Rows, each with the grade of its hidden value
[ 43  49 -39   5 -43 -74  12  -3  10  32 -86  45  -1 -12 -19  41  -4 -65
  -7 -51   6 -21  25  33  17  10  69 -64 -33 -41 -41  32  27  -6  57  34
  61 -64  53  -1  24  -3   2] : V
[  42  106   97 -204   76  -34  -41  -22   35    2 -314  -24  -13  -50
  -93  141  115  311   92 -109 -215 -115 -220  -23  126 -113  296  -83
 -125  111  208  138  -64  -78 -251  173   19  233  259  -99  414 -170
   58] : E
[  45   55    9  -82    9  -36  -55  -42   -7  -18  -96  102   26 -121
   18  -19  -20  -24  -22   -1  -21  -82  -23  -15   17   -7  184  -51
  -36   12   -8   30  -70   34   50   84   99   16   94   15  148   11
  -43] : L
[ -83  -85 -104  -43  -37  -38  -64   20  -66  155  -38  -44   38   -3
 -113 -102    3 -161  -99 -240  -50   86   78 -134 -145  228 -299   90
  -66   30 -125  262  259  -79  258   41  113   96   41 -112  -41  -41
   72] : E
[  -1  -47  -85  -22  -74 -123   -8   27  -91   21 -139  -81  -36  -43
  -51    5  -39   85   51  -19    0 -140  -10  -51   34   28   31   20
  -84  -15  -87  160  -39  -53   24   33  -16   51  131   24  173 -103
   61] : Q
[  74   68  -29 -122    7  -54  -73  -25    4    8  -81   38    3 -153
  -50  -25  -52   29    6  -12 -118 -126  -70  -26    9   40  161  -39
  -21   34  -32   74  -87    4   14   81   40   55  155   16  201  -13
  -34] : E
[  46  -12  -52  -17  -35 -137  -18  -29  -49   -4 -151  -57  -29 -115
  -92   47  -56  173   93    5   10 -114   18   35   25    9   99 -101
  -43  -32  -64    6  -57  -89 -125   62   28  -14   91  -11  218  -75
   -4] : B
[  44   12   74  -81   73   71   23 -150  137   -6  -17  -76  -48  -94
 -192 -193   62  209   49  122   58  243  138   29  -88  -13  155 -140
  -31 -101 -121 -187   61  -90 -174  -69   47 -201 -109   40  108  -83
   17] : B
[  45   67  -41   12  -68  -56   19   18   20   63 -204 -120   -1   46
   -5   61   80   14  -14  -78  -84  -22  -23   14   35   40  -10  -29
  -54  -31   20   28   49  -12  -36   15   87  -66  105  -12   29  -66
    4] : K
[  24  -36   45   26    1   45   14 -123  -22  -29  -41   48   99  -53
   32 -165  114  -31  -86  106  202  160   98   29  -60  -79   82   35
  -72  -37  -16  -13  -22   15   50  -19  153  -53  -33    6   62   -5
  -75] : L
[ 102   72   -3   84   94  -20 -107   -7 -121   84  134  108  -57 -102
  -82   91 -118 -160 -100  -31  -92   88    3  -89 -200  105  -31  -70
   91   33  -73   33  -15   45  101   34   51  -21    4  -95 -133   86
 -108] : E
[  47   29  104  -20   74   35   10 -116   66  -38  -96   28   20  -63
  -67  -65   60  128   -2   67  117  181  162   71  -79  -47  168 -181
  -26  -80  -46 -196   31  -31 -126    8  148 -210 -107    6  100  -28
  -33] : L
[  44   14  -94  -52  -58  -99  -43   15  -54   63  -60  -30  -27 -107
  -67  -15  -62  -26   -3  -60  -87 -108  -16  -40  -30  110   13   16
  -24   -3  -86  141    8  -32   93   46   34   33  126    1  116  -50
    1] : C
[-134  -89  -45   42  -92   49  101  -52  -77   47   64   23 -137   39
  -55 -188   69 -137    4   83  127  194  -17 -157  112 -130    5  219
 -173  -46  -93  187  101  -34  228 -127 -111   82  -32   27 -207 -128
  153] : V
[ -25 -121  -43   78  -22  -28  -39  -85 -174   19   49   45   49 -107
  -32 -171  -41  -92  -90   61  175   87   86  -70 -103   -2 -118  108
  -58   19 -109  125  -16  -42  158  -17   61   70    2  -35  -25   -6
  -66] : V
[ 161  114   96   39  -24  112  148 -140   82   54  123  -23  -90  -44
  -72 -151  204   -7  -76  206   96  355   75  116 -124  -98  292   56
    5 -152   39  -86   74  -16   -7 -150   78 -223 -114   70  -11 -146
  -66] : Q
[ 106   95    3   46  -15  -41   52   -6   36   46    4   58  -40   19
  -47   64   18  -76  -28   -4   27   91   72   77  -61   -4  134  -97
   14  -89  -44  -21   47    6   47  -15   49 -173  -22   20  -23  -12
  -11] : E
[  63   22  -62  -74  -77 -116  -12   -4  -29   33 -155  -88  -44 -105
  -52   14   -8  124   52  -15  -68 -168  -58   -6   26   49  147   -6
  -50  -23  -16  114  -43  -63  -44   52   34   48  161   31  269 -123
    7] : K
[ -41  -67  -89   70 -119  -63   62    5 -121   45  -51  -88  -84    1
  -39  -79    1  -31    9   43   68   25   33  -64   45  -22  -56  122
 -105  -55 -107  137   34  -47  121  -70  -42  -13   37   39  -61 -127
   73] : Q
[ -13  -67  -63   35 -120  -28   72  -59  -99   28   -5  -59  -42  -65
  -40 -196   27  -28  -23  108  113   69   50  -19   21  -56   -2  165
 -102  -51  -89  124   14  -64  132  -85  -17   -7   30   64   -5 -138
   21] : C
[ 145  252  204  -17  277  154 -137   -9   30   77  160  294   43   97
  -98  -47 -166 -279 -300  -73 -310  166 -129 -135 -150 -124 -112 -110
   95  261   64   51 -114   85  137   -1 -168   44  145   -8 -392  181
 -148] : C
[ 100  109  187   87  139  108  -43   10 -145  -84 -149  121  136   -1
  180   80   80  -70 -206   52   72  193  203   58 -180  -62   98 -123
    7    9   46 -164  -92  205   75   70  296 -300  -99  -11  -21   42
 -135] : V
[  31    5  -52   29  -40  -80    0  -38   -5   38 -158 -172  -83  -56
 -100   46   18  167   89   13  -33   -5    8  -12   16   48   31  -91
  -39  -73  -60  -72   14  -72 -178   -5   47  -84   38  -24   80  -86
    8] : K
[ 130  109   79   33   94   49  -88   33 -140  -42  -97   27   68  -94
  108   64    1  -42 -144   59  -64   52  107    0 -170   52   89  -79
   40   13  -27  -87 -137  185   67   63  214 -221    2   13   49   31
 -127] : C
[  32  -57  -77   22  -79  -62    7  -70  -88   37   37   -9   -7 -123
  -66 -156  -31  -42  -31   73   93   17   41  -10  -48   12   -1   98
  -44  -28 -103  119  -14  -65  111  -35   15   27   51   25   55  -60
  -41] : B
[ 141  116   37  151   95  -29  -46    1 -101  118  156  132  -65    1
 -108  141 -103 -187 -137  -59  -77  160   22  -21 -218   41  -64  -99
  112   29  -19   26   34    2   83    1    6  -71  -13 -100 -232   69
 -117] : B
[ -35  -57  -89  -25  -69 -106  -27  -41  -39   32  -77   43   -3  -74
  -35  -31  -22  -45   31  -47   64  -96  -34  -62   53   21   41   24
  -83  -11  -62  147   12  -52   82   54   40  126  100  -30  100  -10
   23] : L
[  30  -64  -14  -54    6 -102  -32  -48  -49  -36 -123  -45   14  -97
 -107  -71  -68  218   65   56   78  -99   55    1  -18  -28   93  -82
  -66   -6 -108   51 -106  -98 -105   38  -19   12   90   42  280  -81
   13] : C
[   1  -76  -49 -130   18  -82  -71  -42    5  -15  -27   59   40  -91
 -104 -136  -88   71   35    9   68 -135   -3  -80  -20   17  110  -29
  -73   24 -150  184  -94  -58   55   50  -51  133  128   52  278   -5
   49] : E
[  27  -59  -49  -25  -27  -57  -47  -74  -70  -11  -45   14   64 -138
  -31 -132  -27   16  -24   56   93  -42   35  -14  -39   11   37   30
  -54    5  -87   86  -78  -31   52   29   70   50   79   10  164  -11
  -57] : E
[-245 -197  -24  163  -17  -62   26   20 -253  -54 -213  -54 -128  112
  -13   77  -25  114  132   34  191   46   25 -221  201 -192 -130   24
 -230    1 -110   72  -24  -37  -28  -17 -109   83  -30  -72 -172 -105
  205] : L
[ 201   75   97 -320  138 -153  -54   92  117   13   59  262    9   39
 -171   76 -126  172   12 -106  -14 -333  -73  -16 -195    3  569 -186
   15   45  -57  476 -158  -70   95  155 -190  214  262  165  749  -84
  142] : Q
[  56  -25  -18   38  -26   -6  -14  -69  -94    6   -5   17   69 -105
   12 -122   31  -65  -93   76  113   81   83   16 -100    8   16   62
  -31  -20  -57   50  -37   16  107   -6  129  -43   13    2   59  -14
  -91] : E
[  39   78  -27   22  -55  -48   17   21    6   51 -243 -143  -22   41
    3  102   90   55    8  -68 -107  -16  -36    5   59   25    5  -49
  -60  -31   40  -15   33    0  -90   21   95  -81   99  -27   21  -78
    6] : K
[  79   69   23  107   85  -44  -56  -26  -49   97  129  187  -38   11
  -91  111  -90 -203 -102  -85   -4  110    0  -51 -153   24  -25 -109
   68   23  -27   54   46   -7   99   28   15   10   -5 -102 -184  108
  -80] : L
[  64  -10   31   20    6   15   -9  -66  -72  -41 -103  -35   89  -90
   27 -109   59   55  -71  106  109   89  128   50  -87  -22   56   -7
  -44  -32  -49  -49  -73   31    0    1  157 -137   -5   27  122  -39
  -83] : B
[  44    9  -77   18  -89  -99   34   -9  -23   35 -113  -82  -37  -40
  -52    9   10   45   41    5    7  -42   19   33   34   16   48  -13
  -52  -64  -61   40    6  -50  -16   -2   28  -60   74   18   81  -80
   14] : C
[ 103   57   73  177  195   52 -173  -62 -241   75  218  173  -56 -159
  -43  134  -97 -201 -169   29  -45  223   -9 -164 -311   84  -40  -55
  130   74  -11  -19  -60  108   83   49  138   28  -72 -200 -222  144
 -209] : L
[-141 -106  -20   17  -53   44   75  -70  -62  -12  -22  -14 -111   13
  -60 -188   52    0   54  121  145  155   11 -144  137 -154   38  133
 -184  -45 -113   88   31  -37   97 -104  -99   40  -35   41 -116 -121
  150] : V
[  54   58  -39  -58   21  -17 -105  -20  -73   21  -21   58  -15 -186
    0    0  -48  -83  -37   -2 -113  -57  -55  -88  -47   94  107    1
    3   27  -47   54  -68   77   99   77  113   36   90  -32   76   31
  -67] : V
[ -32  -98  -36   16  -58  -37   28  -75  -90  -18  -80  -87  -14  -70
  -70 -178   -1  110   26  116  125   36   62  -33   33  -75  -11   69
 -114  -27 -109   54  -47  -82   -6  -53  -26   -2   36   48   73 -115
   25] : C
[  39   83   65  -19   75  -39  -23  -42   31  -18 -175   -1  -63  -67
 -110   94  -49  173   71  -23  -67   47   74   39   12  -25  113 -255
  -12  -32  -36 -206   12  -54 -202   60   63 -179  -24  -33   44  -36
    0] : V
[ -23  -36  -40   44  -10  -97  -17  -36  -97   -7 -205 -149 -101  -99
 -114   95  -26  247  145   24  -19  -11   16  -30   70  -11   18 -112
  -76  -39  -63  -93  -24  -88 -229   37   26  -46   27  -75   87 -106
   35] : B
[ 106   59  -32    4  -39  -70   19  -13   21   33  -51  -38  -27  -44
  -55    5   -7   21   -1   24   -1   -8   60   56  -56   45  111  -77
    7  -80  -77  -13   -7  -16   -8   -9   52 -145   36   52   93  -41
  -25] : Q
[  17   -9  -31  -71    4  -72  -64  -39   -8   -8  -50  103   20  -98
  -22  -32  -55  -27    6  -11   42 -108  -14  -55   -2   20  144  -52
  -42   -1  -76   92  -63    5   71   72   49   66   90   14  163   33
   -6] : L
[  59  -31  -45   20  -42  -58  -14  -46  -78    3  -41  -42   25 -102
  -30 -100  -23   23  -30   78   75  -10   71   10  -65   22   23   18
  -30  -34 -100   41  -64  -20   38  -11   60  -56   49   40  107  -40
  -55] : C
[  33    9   19   12   -3  -29   24  -75   42  -13  -58   66   14  -22
  -19  -32   40   -4    1   44  142   70   86   42  -14  -47  152  -96
  -43  -81  -55  -56    7   -8   -5    3   91 -109  -34   21   60    8
  -11] : L

Part 2:
[ -59   69   33  148   11  -31 -113  -25   38  -67  -10   31   27   20
    7   81  115  144    3  180  144  177  180   23   15   51  163  -22
  -11 -127   48   64   88  -39 -191   39   11   38    0   50  -48  168
  116] : Q983
[-121 -105  -21  194   64 -104 -157  -32 -178  -70  115   59   16  273
    8  114  213 -187  -97   12   58  -85  -32   99  214  124   -3 -109
  -48   20  102   84  296 -241  -43   36  147  271  -79  -57  136  -39
  241] : Q721
[  55    9   24  -84   11 -163   55  219  -91  -54  271   12 -133  410
 -466  238    5  -85  -93   76  -10   68   35   -9   96  127 -161  -77
   -1  205 -318   54   19  -49   53    2   28   -8  114 -225  127  -70
  215] : Q714
[ 109   48  -44  -71   20 -217   41   44  148  -55   85  178   -4  119
 -147  -29   38 -122  -45   49   39   87  212  166   52   13   90   89
 -103   20  -51  141  -13   83 -119   31   61  -33   42   88    4  143
  -80] : Q241
[ -34  -66   45  195  -33  -62  -41  -30 -151   22  -71  107  147  320
 -322   42   59 -126  122  138    0   82   37   23   44  118    6  -66
   -7  117 -176 -112   61   -1   58  -52   11   39   58  109   76   89
   74] : Q264
[  -7 -101 -111   12  -40 -176  -16   32 -181   75  -51  -10  -38  157
  -82   -4  -30 -200   56    4 -129  -13    0  110   86   -9    8  -79
 -186   27   76   43  129 -198  113 -102  185   33  -28   30  -52   35
    1] : Q323
[-135 -101   64 -106   23  -56   -6   88 -321   25   38 -157 -106  132
 -111  175 -116 -108   76 -162 -252  -90 -227  124   80  -66 -105 -152
 -106   80   40   31   18 -244  251 -185  106  -17   63 -104  -54 -141
  162] : Q522
[ -41  -15  -91   93    5 -152  -23   40  -65    9   -9   -2  -79   77
   53  119  119 -240  -74  -16  146   55   89  126  165   32  -13  -62
 -141 -126  154  172  206 -184  -46  -32  142   36 -130  -65  -42   65
   96] : Q441
[-148   -7  -40  343   68  -24 -109 -135  -92 -149  -10   46   85  141
  121  148  162  -25  -44  107  253   53  101  -78  117  122   76 -125
  -32 -253  116    8  234 -147 -181  -25   -9  133 -167   37  -15   78
  118] : Q522
[  60  109  -22   12 -100   22   47   39  -46  -20  161   12  -94   20
   88  170  -55  179   76   29  119  181   15 -195 -126   -3  -36  -38
  -84  -57 -129  -50  -49   -9  -17  -57  -20 -116 -101  -11 -122   78
   87] : Q714
[ -60  -26  -37  191  -26  -74  -58  -13 -126   34  -47   17   29  195
 -127   81   83  -95   54  179   78  119   74  -14   57   79   45 -132
  -68  -31   -5    6  156 -161   -8  -38   62   28  -30  -16  -20   80
  107] : Q441
[  52  -10   43 -266  -83 -143   49  146 -166   94   38   12 -165   33
 -142    3 -145   26  109  -70 -260   37  -49  148  -65 -116   52   42
 -131  266  -93   58 -138  -82  192 -108  165 -181  139    2 -133  -20
   -3] : Q721
[ -88  -35    5  136  -26   21  -44  -77    4  -28 -204   18  147   18
   11   75   10 -162  133  -75   28   49   92  144  116    1  -50  -20
  -81 -222   48   18  -16   70  -44  -85  -15   27  -16  163   -7  237
   26] : Q241
[  10   63  148  -38  -76   58   41  -10  -89  144   86  -30   35  -50
   57  103  -42   -4  205  -48   12  168 -221   29 -190 -101   11  -31
  -89   77    3 -100  -81  -17  195 -137  -24 -141  -29   74  -96   29
   61] : Q983
[ -35  -41  -30  139   21 -184   -4   89 -120  -46   78   71  -69  365
 -240  232  171 -314 -150   78  245   37   96   38  202  172  -88  -61
  -24   73 -132   85  174 -150  -18  -18   88    9  -44 -219  107  -28
  159] : Q661
[ -24  -34   47  -13   11  -18    1  -64  -29  -11   27   42  110   48
   46   48  -42 -154  115 -158  -75  -33 -103  148   11  -61  -35    2
 -109  -59   42  -26  -48   37   78 -110    3   27  -13  150    7   79
   -8] : Q983
[  -5   49   95  189  -52   68  -18 -183    9  -69  -26  239  201   54
   93   23   61   31  166   18  176  112   33  -57 -108   34   97   71
   -2  -13 -127 -151 -103  170  -65  -54  -98  -66  -58  256  -21  168
  -50] : Q264
[  -3   58   54  -24  -34   23  -31   69  154 -109  155   68    3   55
  154  261   62  -11  -88 -184  209    6  116   85  127   23 -122  157
    3  -91 -171   41 -113  187 -157   47  -12   55  -11  -59  123  196
  162] : Q323
[  63   -1  -62  114  -52 -112   -3  -77   19   65  -45  125  143   91
  -89 -127   20  -57  164  139  -40  164  106   59  -35   11  118  -40
 -149  -24   50  -23   80   23  -23  -23   43   44  -37  276  -40  199
  -79] : Q441
[ -77   52  159  271  -64   91   20 -136  -65   63 -151  111  190   92
 -118  127  122 -165  220  142  277  264  -24  -37  -87   72   21  -86
   15  -18  -92 -117  -34   46   57 -119 -143 -188  -47   92  -35  128
   44] : Q441
[ -30  -77 -118   47  -25 -155  -20   47 -144  -50  -16   24  -56  217
  -57   99  -42  -87  -34   -3  -18  -53  116    8  134   43  -11  -22
 -113  -19  -81   10   62 -119   -9  -76  135   25  -13  -39  -23   61
   18] : Q661
[  49   75   73  -69 -109   19   42   14   11  124   57   19    6 -100
  147   68  -38   13  155  -79   42  155  -73   63 -129 -110   23   55
 -118   24   -7  -37 -103   49   89  -80   24 -127  -44   92  -99  133
   16] : Q649
[  61  -18  -61    8  -62 -217  112  102 -209  160    6   38  -92  251
 -387    2    2 -257  113  165  -70  192   -6   36    5   39  -21 -187
 -164  194  -42   78  135 -212  200 -103  117 -143   -6  -31  -91  -47
   26] : Q241
[ -10   -3  -58  -58  -35  -91   61   63  -70  -29 -127  -50  -83  -12
  -32  118 -115 -129   54 -137  -30   31   80  111   61  -58  -73    3
 -148 -179   13   84  -63  -21   37 -155   58 -146  -28   26 -147  115
  -36] : Q714
[ -12   93  154   -8  -30  108  -72  -39   31  -42  237   60    6   -6
  177  203   90   89   49  -21  163  106 -125  -35 -113   -8    6   20
   14   42  -68  -26  -82   15  -23    0  -50  -20  -15  -54   37   36
  189] : Q241
[ -14   76   61  -25  -90   47   76   53   72   30  -50    1  -24  -94
  185  257    1 -185   40 -242  248   91   38  120   52  -67 -151  111
  -76 -160  -72   48 -154  132    6 -102  -21 -183  -86  -45  -56  190
   57] : Q649
[ -30   61   74  149   28   -4  -71  -41  126  -86   97  112  107  100
   20  146  181  -65  -33   34  243  117  108   82   81   84   12   28
   12 -103  -25   54   59   87 -175   63  -48   98  -39   43  106  166
  147] : Q241
[ -76 -124  -62    4  -49 -108  -30   -9 -193   16 -275    0   23   83
 -112  -30 -126 -134  148  -63 -228  -60   76  168  101  -49   29  -20
 -143  -38   13   12  -39  -78   96 -158  137  -52   77  135 -108  127
  -73] : Q721
[  30  -34   41 -189  -79  -65   22  115  -67  112  -15  -50  -36   64
 -181   56 -124 -111  147  -87 -229   39  -58  192    1  -89  -75    1
 -120  113  -83   31 -127   -2  178 -101   91  -78  142   14  -18   87
   52] : Q441
[  33   22 -195   29   10 -126  -60   35   49 -194  155   35  -90  120
  149  111  -55  181 -137   25   52  -44  250 -107   88   35   49   36
 -107 -222  -61   46   59  -36 -247   31   92  125  -67  -12  -41  150
   21] : Q522
[  26  -22 -119   76  -38   -4 -108  -19   81 -144  234   47   74  159
  302  160  -44  182  -86 -100   85 -121  109 -116   72   33  -33  125
  -65 -162 -154 -151   -4  106 -191   41   50  264  -82   58  121  210
   73] : Q661
[ -11  -17  130  -62  -62  -55   46   63 -224  106  103   46  -43  158
 -180   96    9 -116  136  -43  -78   93 -190   74  -40   -8  -49  -70
  -65  294 -100  -20  -22  -97  237 -104   61 -105   40  -14   -9  -87
  128] : Q721
[ -16   12   17    5   16   34  -93 -118   53 -175  220  125  104   89
  254   74  -78  259   20  -26  -11  -96   15 -108  -77  -29  126   90
  -22  -43 -138 -156 -138   85 -132  -14  -32  103   30  104   34  105
  -19] : Q441
[ -63    6   80   54  -29   33  -54  -34    5   63   34  -47  136  -53
  217   68  -24   90  106 -116   -4   44  -54  121  -11  -90   66   54
  -89 -102   86 -100    0   57    6  -55   19  105  -45  185  -17  182
   59] : Q649
[ -68  -39   37  143   35  -53  -37  -90 -192   20   15  -13   47   90
   -2   72   84 -198   86    9   47   61 -173   60  -22   18   24 -141
 -113  -60  185   -5  179 -206  114 -133   40   21 -126   62  -55  -48
   70] : Q714
[ -24   -4   91  -76  -29  -16  -57  102  -33  -11  152  -10  -46  104
   36  219   30  -34  -42 -148   40  -29  -48  127   72   -8  -79   87
  -17   76 -119   11  -51   14   25  -11   72   47   44  -99   89   54
  192] : Q721
[  31   13  137 -184  -53  -65  -23  111 -215  138  290   -9 -112   69
   -7   35  -44  176   92  -34 -212   49 -249   65 -154 -103  102   -3
  -82  367  -42  -50   -2 -153  220  -41  148   -5   67    5  -54 -123
  158] : Q264
[   1   42   93   32  -37  -18   26  -44   24  -56    7  185   35   92
  -48  128   91 -181   57  -22  190   99   44   62    6   42  -23   49
  -14   51 -143   37 -117   81  -18  -50  -40 -155    5   -3   20   85
   23] : Q323
[  97  107   -7 -117   -9 -109  -14   53  127  -67  247  108  -91   10
  107   66   17  141  -68   38   84   90  115   19  -66  -34  128  105
  -75   26  -58   83  -50   25 -137   50   60  -28    8  -11  -42   93
   20] : Q241
[ -37  -23   43   46  -31  -81  -15   20 -110   12  -74   51   61   98
 -107   12  -38   53  101  -16  -83   61   76  107   36   -9   80   33
  -62   57  -62  -43  -14   38   18  -64   60   -2   50  183  -52  126
   13] : Q264
[ -41  -27  -54  215   14  -68  -63 -144 -126  -55  118  132  106  224
   57   -9   38   72   61  187   45   30    8 -157  -50   61  167 -110
  -79    5  -15 -127  136 -142  -46  -39   25   96  -81  107  -23   20
   -9] : Q441
[ -61    8  -19   87   68  -14 -232  -91   46 -164  149   12   43  -25
  257   14   88  265  -47   59  -32  -21   70   49   16    3  197    8
  -54 -199  196   54  148  -89 -240   84   80  289  -33  130   10  136
  138] : Q714
[  88   59   61 -298  -56    2  -26  118  229  -95  194   48   -9  -15
  104  120 -179  243   -4 -191 -129  -66  125  129  -21 -120   -6  271
  -26   17 -278  -27 -352  297 -111   32   13    7  201   40   67  243
   12] : Q649
[ -45   27   34   95 -106   40   40  -92  -72   25 -205   88   75  -29
   16   43  -53  -35  232   22   58  161   66  -20  -64  -31   35  -29
  -84  -68  -67  -51 -138   47   36 -143  -42 -218  -16  144 -150  175
  -64] : Q649
[ -68  -34  160  -25  100  -97   -6   34 -128  -59  159   70  -32  260
 -268  203  156 -373  -47  -62   58  -10 -172  201  108   77 -106  -92
    3  165  -29  135   61 -135  126  -65   12  -23   54 -168  127 -163
  196] : Q522
[ 113  119   45 -195 -135   17   -1  144  176  -42  140   66  -91  -33
   61  170  -78  233   13  -71   59  117  180   13  -53  -47  -30  214
  -15   41 -302   11 -279  240 -122   48   14 -107  111  -27    3  247
   83] : Q661
[ -58 -107  -50   76   15 -176  -30   18 -272   96    0  -43    1  262
 -242  -14  -19 -140   86  142 -186   25  -76   61   44   20   71 -197
 -143  109   76  -10  204 -290  167 -110  145   63   20   19  -44  -62
   54] : Q241
[  12   91  194 -205  -18    8   -3   81   24  -43   90    7  -69  -69
 -109  123  -42  129   93  -61  -76  138  -37  146  -99  -70   27   66
   -6   91  -84   77 -210   87   30  -49  -30 -158  150   15  -53   56
  103] : Q714
[ 103   36   21 -118  -45 -127   14   37  -43  137  198   46  -19   27
  -48  -97  -21   50  135   64 -178  149 -102   99 -137  -85  126  -42
 -166  180   86   25   57  -86  115  -16  110   18    9  154  -68   23
   20] : Q241
[ -39  -98  -62   60   52  -99  -95    4 -134  -32  233  -42   65  271
  -10   56  -30   30   -9  -10 -177 -108  -92   14   85   23   -3 -104
 -110    1   31  -78  183 -143   29  -17  104  308  -19   65  102   -2
  134] : Q983
[ -29   -6   36   31  -44    6   12  -74  -78  -45   16  111   41   99
   47  107  -30  -75  107  -37   54   15  -33  -34  -37   -6   -5   -7
  -59   21 -121  -65 -116   -1   47 -114  -17 -113   -6   22  -33   49
  -14] : Q649
